Here is a tiny trained network, its code and every weight. The questions are about switching its units off for an input and a class, where a switched-off unit gives its printed mean instead of its output.

import numpy as np


def w(rows, s, z=0):
    codes = np.array(rows[::2]) - 128.0
    scale = np.full(codes.shape[1], s)
    scale[-1] = z or s
    return codes * scale


def f(y):
    return np.maximum(y, 0)


def log_softmax(a):
    a = a - a.max(-1, keepdims=True)
    return a - np.log(np.exp(a).sum(-1, keepdims=True))


def net(x, mask):
    res = np.array(x, float).reshape(1, 6) / 4 @ E
    y = f(res @ A[0][:, :-1].T + A[0][:, -1])
    res = res + np.where(mask, y, B[0][:, -1]) @ B[0][:, :-1]
    return log_softmax(res[-1] @ U[:, :-1].T + U[:, -1])


A, B = {}, {}
E = w([
[129,128,131,132,132,118],'x0',
[166,89,80,164,3,91],'x1',
[171,155,61,37,132,64],'x2',
[127,129,130,130,129,123],'x3',
[130,128,126,128,128,131],'x4',
[74,32,49,123,164,113],'x5',
],0.018)
A[0] = w([
[96,106,130,118,155,107,150],'n1',
[172,73,48,122,67,84,63],'n2',
[95,142,113,102,169,144,141],'n3',
[159,117,86,182,37,107,147],'n4',
[68,46,55,124,158,134,153],'n5',
[164,187,171,131,106,127,220],'n6',
[98,115,124,197,104,151,133],'n7',
[155,163,131,100,161,102,116],'n8',
[160,163,84,7,128,65,150],'n9',
[99,95,158,154,144,153,199],'n10',
[113,192,199,158,153,177,255],'n11',
[128,143,166,142,115,135,160],'n12',
],0.016,0.0095)
B[0] = w([
[113,134,135,117,152,121,168],'n1',
[74,166,105,153,56,79,235],'n2',
[133,127,133,107,166,131,175],'n3',
[139,114,197,133,16,145,235],'n4',
[56,136,126,116,163,54,253],'n5',
[166,139,134,129,82,172,205],'n6',
[133,59,151,112,125,111,189],'n7',
[153,168,113,108,143,151,165],'n8',
[159,251,105,110,132,161,241],'n9',
[99,101,135,159,169,81,194],'n10',
[117,161,84,217,115,132,244],'n11',
[146,108,91,160,105,128,168],'n12',
],0.017,0.027)
U = w([
[101,173,59,206,84,69,201],'0',
[90,55,146,150,253,76,168],'1',
[228,179,100,112,173,209,121],'2',
[120,169,91,2,238,81,156],'3',
[208,39,222,183,58,187,149],'4',
[86,2,229,110,101,34,52],'5',
[211,178,198,69,45,169,1],'6',
],0.0097,0.0067)

Each question gives the input, the list of numbers given to net, and the class t.
The units are the neurons (one row each of A and B). Each row of codes is followed by its name. A weight is (code - 128) times the scale printed after its matrix; where a second scale follows, it is the last column's (A, B and U).
mask holds one flag per neuron, in row order. A switched-off neuron (its flag False) gives its mean, the last column of its row in B, instead of its output. The means were averaged over made-up inputs and are rounded, as every weight is.
A unit's drop is (log p(t) with every unit on - log p(t) with that unit switched off) / (log p(t) with every unit on - log p(t) with every unit switched off).
The circuit of an input: a set's keep is (log p(t) with only the set's units on - log p(t) with every unit switched off) / (log p(t) with every unit on - log p(t) with every unit switched off). Starting from all 12 units, units are removed one at a time, each time the one whose removal leaves the highest keep (on an exact tie, the one counted first), for as long as the keep stays at least 0.8.
units of the circuit, in order: the units of the circuit, biggest drop first
k most important neurons: the k neurons with the biggest drops, biggest first
drop of u: that unit's drop, to one decimal
input [-2,7,0,-2,-6,-1], class 4: units of the circuit, in order -> (n4)
input [-1,-1,0,5,2,2], class 1: units of the circuit, in order -> (n9; n4; n2)
input [2,4,-1,3,8,2], class 5: units of the circuit, in order -> (n9; n11)
input [8,1,-2,-8,-3,1], class 5: units of the circuit, in order -> (n9; n11)
input [3,2,0,8,-1,-8], class 4: units of the circuit, in order -> (n9; n5)
input [-6,1,5,-6,8,0], class 6: units of the circuit, in order -> (n11; n5)
input [-3,-1,2,6,-6,-2], class 2: 3 most important neurons -> (n4; n2; n5)
input [-6,0,0,-7,-8,3], class 1: 2 most important neurons -> (n4; n9)
input [1,-3,-4,4,-7,1], class 1: 2 most important neurons -> (n2; n9)
input [8,-7,-7,3,1,1], class 1: 3 most important neurons -> (n2; n9; n10)
input [-4,-7,-6,-3,-4,1], class 1: 4 most important neurons -> (n2; n9; n10; n4)
input [7,-7,1,-1,8,-7], class 2: 2 most important neurons -> (n2; n5)
input [0,8,-7,-4,-1,-3], class 4: drop of n2 -> 0.0
input [-5,7,6,-7,-8,-2], class 6: units of the circuit, in order -> (n4)
input [-6,-7,1,-1,2,-4], class 2: drop of n8 -> 0.1
input [0,1,-6,-3,-2,4], class 5: drop of n9 -> 0.1
input [-1,0,-3,-8,-3,8], class 1: drop of n4 -> 0.3
